Below is a small trained network, with its code and all its weights. Each question gives an input and a target symbol and asks what happens when units are switched off, that is, made to give their printed mean instead of their output.

import numpy as np


def w(rows, s, z=0):
    codes = np.array(rows[::2]) - 128.0
    scale = np.full(codes.shape[1], s)
    scale[-1] = z or s
    return codes * scale


def norm(h):
    return h / np.sqrt((h * h).mean(-1, keepdims=True) + 1e-5)


def f(y):
    return y / 2 * (1 + np.tanh(0.7978845608 * (y + 0.044715 * y**3)))


def softmax(a):
    e = np.exp(a - a.max(-1, keepdims=True))
    return e / e.sum(-1, keepdims=True)


def log_softmax(a):
    a = a - a.max(-1, keepdims=True)
    return a - np.log(np.exp(a).sum(-1, keepdims=True))


def net(x, mask):
    ids = ['ΘΣαβεημτω'.index(c) for c in x.split()]
    T = len(ids)
    res = E[ids] + P[:T]
    r = norm(res)
    for j in range(2):
        rows = slice(2 * j, 2 * j + 2)
        q, k, v = (r @ M[0][rows].T for M in (Q, K, V))
        z = softmax(np.where(np.tri(T) > 0, q @ k.T / 2**0.5, -1e9)) @ v
        o = O[0][rows]
        res = res + np.where(mask[j], z, o[:, -1]) @ o[:, :-1]
    y = f(norm(res) @ A[0][:, :-1].T + A[0][:, -1])
    res = res + np.where(mask[2:26], y, B[0][:, -1]) @ B[0][:, :-1]
    return log_softmax(norm(res)[-1] @ U[:, :-1].T + U[:, -1])


Q, K, V, O, A, B = {}, {}, {}, {}, {}, {}
E = w([
[81,111,185,126],'Θ',
[55,147,73,126],'Σ',
[152,163,6,102],'α',
[129,138,101,132],'β',
[156,165,156,195],'ε',
[193,128,20,50],'η',
[122,142,75,171],'μ',
[100,38,74,130],'τ',
[57,165,18,107],'ω',
],0.015)
P = w([
[130,185,6,83],'0',
[101,172,30,124],'1',
[78,165,54,154],'2',
[52,156,74,177],'3',
[43,148,94,192],'4',
[40,133,119,207],'5',
[20,129,137,216],'6',
[13,121,154,232],'7',
[19,112,169,228],'8',
[19,106,179,242],'9',
[18,103,180,242],'10',
[22,95,194,244],'11',
[19,115,147,241],'12',
],0.0025)
Q[0] = w([
[162,143,135,66],'H1',
[148,165,116,20],'H1',
[152,140,205,107],'H2',
[115,126,7,176],'H2',
],0.016)
K[0] = w([
[176,123,4,194],'H1',
[164,128,13,62],'H1',
[141,197,81,74],'H2',
[75,84,229,151],'H2',
],0.013)
V[0] = w([
[68,146,202,78],'H1',
[67,42,106,87],'H1',
[113,60,26,93],'H2',
[99,1,131,140],'H2',
],0.0084)
O[0] = w([
[99,145,163,105,120],'H1',
[219,142,129,111,219],'H1',
[106,25,121,146,215],'H2',
[168,2,59,159,254],'H2',
],0.0082,0.0016)
A[0] = w([
[142,112,39,73,12],'N1',
[186,76,80,89,19],'N2',
[120,117,99,120,173],'N3',
[145,97,159,33,40],'N4',
[176,119,106,69,62],'N5',
[95,138,114,187,162],'N6',
[163,167,212,171,28],'N7',
[5,54,152,82,217],'N8',
[162,134,144,198,113],'N9',
[112,117,137,165,186],'N10',
[106,101,103,142,108],'N11',
[82,72,114,97,83],'N12',
[173,174,173,110,117],'N13',
[133,83,164,161,253],'N14',
[99,140,78,138,185],'N15',
[109,144,120,138,155],'N16',
[184,171,63,128,175],'N17',
[135,172,162,204,94],'N18',
[99,14,136,89,149],'N19',
[120,150,221,41,88],'N20',
[57,158,163,93,143],'N21',
[99,171,132,146,152],'N22',
[153,118,106,116,120],'N23',
[92,39,94,58,74],'N24',
],0.013,0.0034)
B[0] = w([
[71,123,142,130,229],'N1',
[100,171,124,121,187],'N2',
[133,119,172,113,179],'N3',
[147,175,186,126,121],'N4',
[88,144,172,134,145],'N5',
[151,133,154,123,191],'N6',
[76,135,150,43,141],'N7',
[186,173,76,125,232],'N8',
[128,153,153,119,138],'N9',
[100,173,114,93,157],'N10',
[128,99,167,88,165],'N11',
[134,124,137,119,163],'N12',
[85,53,134,138,131],'N13',
[91,148,77,159,167],'N14',
[124,112,208,121,233],'N15',
[145,134,159,162,155],'N16',
[143,118,140,169,253],'N17',
[131,159,155,52,151],'N18',
[205,146,134,143,202],'N19',
[179,2,45,198,150],'N20',
[159,182,49,193,173],'N21',
[203,139,120,127,167],'N22',
[123,162,179,138,150],'N23',
[146,112,133,97,197],'N24',
],0.0083,0.0072)
U = w([
[171,55,77,156,255],'Θ',
[117,238,117,149,202],'Σ',
[95,131,64,228,12],'α',
[103,95,209,202,68],'β',
[106,133,169,15,91],'ε',
[75,145,29,43,27],'η',
[232,105,229,132,46],'μ',
[236,136,108,39,15],'τ',
[6,69,112,149,61],'ω',
],0.015,0.0072)

Each question gives the input, a string of symbols that net reads in full, and the target symbol t.
The units are the heads (2 rows each of Q, K, V and O) and the neurons (one row each of A and B). Each row of codes is followed by its name. A weight is (code - 128) times the scale printed after its matrix; where a second scale follows, it is the last column's (O, A, B and U).
mask holds one flag per unit, heads first, then neurons. A switched-off unit (its flag False) gives its mean, the last column of its rows in O or B, instead of its output. The means were averaged over made-up inputs and are rounded, as every weight is.
A unit's drop is (log p(t) with every unit on - log p(t) with that unit switched off) / (log p(t) with every unit on - log p(t) with every unit switched off).
The circuit of an input: a set's keep is (log p(t) with only the set's units on - log p(t) with every unit switched off) / (log p(t) with every unit on - log p(t) with every unit switched off). Starting from the 12 units with the biggest drops (on a tie, the unit counted first), units are removed one at a time, each time the one whose removal leaves the highest keep (on an exact tie, the one counted first), for as long as the keep stays at least 0.8.
circuit, biggest first: the units of the circuit, biggest drop first
top k neurons: the k neurons with the biggest drops, biggest first
heads that matter: for each layer, one digit per head in row order, 1 if its drop is at least 0.15 and else 0, layers parted by /
drop when u is switched off: that unit's drop, to one decimal
input η α β μ ε μ Θ η η, target η: heads that matter	11
input η ω ω ε ω β μ, target Σ: heads that matter	01
input Θ ε μ Θ μ η β ω ε Θ μ μ, target μ: heads that matter	10
input μ ε η ε Θ Σ β, target β: circuit, biggest first	[N8; N19]
input η β τ η, target Θ: heads that matter	01
input α ω β τ Σ ω τ ε μ, target Σ: heads that matter	11
input Σ ε β β μ β ω Θ ε α β, target β: heads that matter	01
input ε β Σ μ μ η Σ μ ω η β, target Σ: heads that matter	11
input ε ε ω ω β α μ τ Σ β, target Θ: heads that matter	01
input ε η η μ α Θ Σ τ η ω ω ω α, target α: heads that matter	01
input α β Θ ε, target ε: heads that matter	00
input ε Θ ε Θ, target Σ: top 2 neurons	[N21; N7]
input ω η ε ω ω Θ α α α η, target η: top 4 neurons	[N2; N1; N19; N20]
input η μ μ ε ω β β, target Σ: heads that matter	01
input Θ Σ Σ β τ β ω β α ω, target ω: top 2 neurons	[N19; N8]
input τ Θ Θ Σ Θ μ α, target α: top 4 neurons	[N17; N8; N1; N19]
input α η β μ, target β: top neuron	[N8]
input η τ η ω ω, target Θ: top neuron	[N19]
input ε β α β α β α, target Σ: drop when H2 is switched off	2.7
input η ε β α μ Σ Σ τ α β Σ, target Θ: drop when H2 is switched off	0.6
input ε β α τ η α ε, target Σ: drop when H1 is switched off	0.7
